Here is a tiny trained network, its code and every weight. The questions are about switching its units off for an input and a class, where a switched-off unit gives its printed mean instead of its output.

import numpy as np


def w(rows, s, z=0):
    codes = np.array(rows[::2]) - 128.0
    scale = np.full(codes.shape[1], s)
    scale[-1] = z or s
    return codes * scale


def norm(h):
    return h / np.sqrt((h * h).mean(-1, keepdims=True) + 1e-5)


def f(y):
    return y / 2 * (1 + np.tanh(0.7978845608 * (y + 0.044715 * y**3)))


def log_softmax(a):
    a = a - a.max(-1, keepdims=True)
    return a - np.log(np.exp(a).sum(-1, keepdims=True))


def net(x, mask):
    res = np.array(x, float).reshape(1, 6) / 4 @ E
    u = 0
    for l in range(2):
        y = f(norm(res) @ A[l][:, :-1].T + A[l][:, -1])
        res = res + np.where(mask[u : u + 11], y, B[l][:, -1]) @ B[l][:, :-1]
        u += 11
    return log_softmax(norm(res)[-1] @ U[:, :-1].T + U[:, -1])


A, B = {}, {}
E = w([
[122,81,57,146,151,137,189],'x0',
[92,146,180,105,255,54,158],'x1',
[106,144,128,158,228,151,150],'x2',
[75,167,100,77,153,143,197],'x3',
[132,227,130,122,100,107,95],'x4',
[197,107,198,122,188,81,176],'x5',
],0.0079)
A[0] = w([
[143,52,205,254,179,171,178,175],'L0N0',
[195,180,100,102,153,213,223,108],'L0N1',
[176,125,71,110,97,109,162,12],'L0N2',
[215,173,186,60,89,47,80,248],'L0N3',
[81,119,119,157,117,105,173,37],'L0N4',
[131,227,107,153,92,34,128,143],'L0N5',
[102,183,173,252,78,192,109,250],'L0N6',
[177,162,124,135,125,133,128,84],'L0N7',
[175,53,212,144,166,143,115,163],'L0N8',
[35,160,109,236,90,166,176,110],'L0N9',
[46,80,189,113,242,146,91,195],'L0N10',
],0.007,0.0022)
B[0] = w([
[116,198,142,208,121,158,96,229],'L0N0',
[166,9,143,195,171,40,163,169],'L0N1',
[151,89,91,165,153,132,115,127],'L0N2',
[127,164,149,156,106,210,208,254],'L0N3',
[95,100,114,88,97,183,2,120],'L0N4',
[143,134,158,94,94,129,151,185],'L0N5',
[164,186,149,122,146,124,186,209],'L0N6',
[108,196,86,130,68,112,140,129],'L0N7',
[53,72,145,181,135,79,168,207],'L0N8',
[175,88,68,88,175,150,73,165],'L0N9',
[164,134,141,171,76,203,147,241],'L0N10',
],0.007,0.005)
A[1] = w([
[75,181,190,81,119,59,146,143],'L1N0',
[78,40,1,38,171,203,150,115],'L1N1',
[113,128,148,25,176,123,207,203],'L1N2',
[148,111,180,159,153,172,102,191],'L1N3',
[180,42,152,172,23,91,104,128],'L1N4',
[90,110,124,199,121,185,150,116],'L1N5',
[144,245,56,107,63,153,125,177],'L1N6',
[198,74,100,71,87,202,156,161],'L1N7',
[129,18,67,147,153,157,114,74],'L1N8',
[100,97,144,44,109,171,76,156],'L1N9',
[190,74,82,162,128,73,195,252],'L1N10',
],0.0079,0.003)
B[1] = w([
[183,150,113,90,92,233,128,181],'L1N0',
[143,150,2,108,156,32,17,220],'L1N1',
[161,116,78,206,86,173,73,202],'L1N2',
[145,80,187,146,138,16,204,203],'L1N3',
[90,113,103,173,156,178,127,212],'L1N4',
[31,81,111,114,113,74,166,205],'L1N5',
[151,157,182,175,94,201,102,254],'L1N6',
[132,166,124,69,222,101,78,197],'L1N7',
[165,222,117,122,100,171,139,186],'L1N8',
[131,162,112,172,101,139,157,140],'L1N9',
[49,162,183,158,165,90,91,240],'L1N10',
],0.0082,0.0052)
U = w([
[180,164,127,69,101,88,254,71],'0',
[175,222,162,131,38,227,140,162],'1',
[120,173,19,115,156,62,98,212],'2',
[184,82,176,60,107,41,123,4],'3',
[60,60,178,243,186,64,208,163],'4',
],0.0095,0.0044)

Each question gives the input, the list of numbers given to net, and the class t.
The units are the neurons (one row each of A and B). Each row of codes is followed by its name. A weight is (code - 128) times the scale printed after its matrix; where a second scale follows, it is the last column's (A, B and U).
mask holds one flag per neuron, layer by layer. A switched-off neuron (its flag False) gives its mean, the last column of its row in B, instead of its output. The means were averaged over made-up inputs and are rounded, as every weight is.
A unit's drop is (log p(t) with every unit on - log p(t) with that unit switched off) / (log p(t) with every unit on - log p(t) with every unit switched off).
unit that matters most: the unit with the biggest drop
top k neurons: the k neurons with the biggest drops, biggest first
top k neurons in layer l: the k neurons of layer l with the biggest drops, biggest first
drop of u: that unit's drop, to one decimal
input [-5,-6,-8,0,-6,4], class 4: unit that matters most => L1N4
input [1,-7,7,-4,0,-4], class 2: top 2 neurons in layer 0 => (L0N9, L0N10)
input [6,2,6,-5,8,-3], class 1: top 3 neurons => (L1N6, L1N1, L0N8)
input [-5,4,-7,6,-6,2], class 1: top 3 neurons => (L1N2, L1N0, L0N1)
input [-1,-7,3,8,5,-7], class 2: top 2 neurons in layer 0 => (L0N9, L0N0)
input [-7,4,-3,4,-2,5], class 1: top 2 neurons in layer 1 => (L1N0, L1N2)
input [-4,-1,4,-8,0,-4], class 4: top 3 neurons => (L1N3, L1N0, L1N8)
input [1,3,6,-3,8,3], class 1: top 2 neurons => (L1N0, L0N5)
input [-7,5,-4,4,-1,3], class 1: top 2 neurons in layer 1 => (L1N2, L1N0)
input [-7,-7,-7,-1,-7,4], class 4: top 2 neurons in layer 1 => (L1N4, L1N0)
input [7,-8,-4,0,-5,-8], class 2: drop of L1N1 => 0.3
input [8,-8,2,8,4,-5], class 2: drop of L1N1 => 0.2
input [0,5,7,0,6,-1], class 1: drop of L0N8 => 0.2
input [7,5,-1,8,-5,-5], class 2: top neuron in layer 1 => (L1N1)
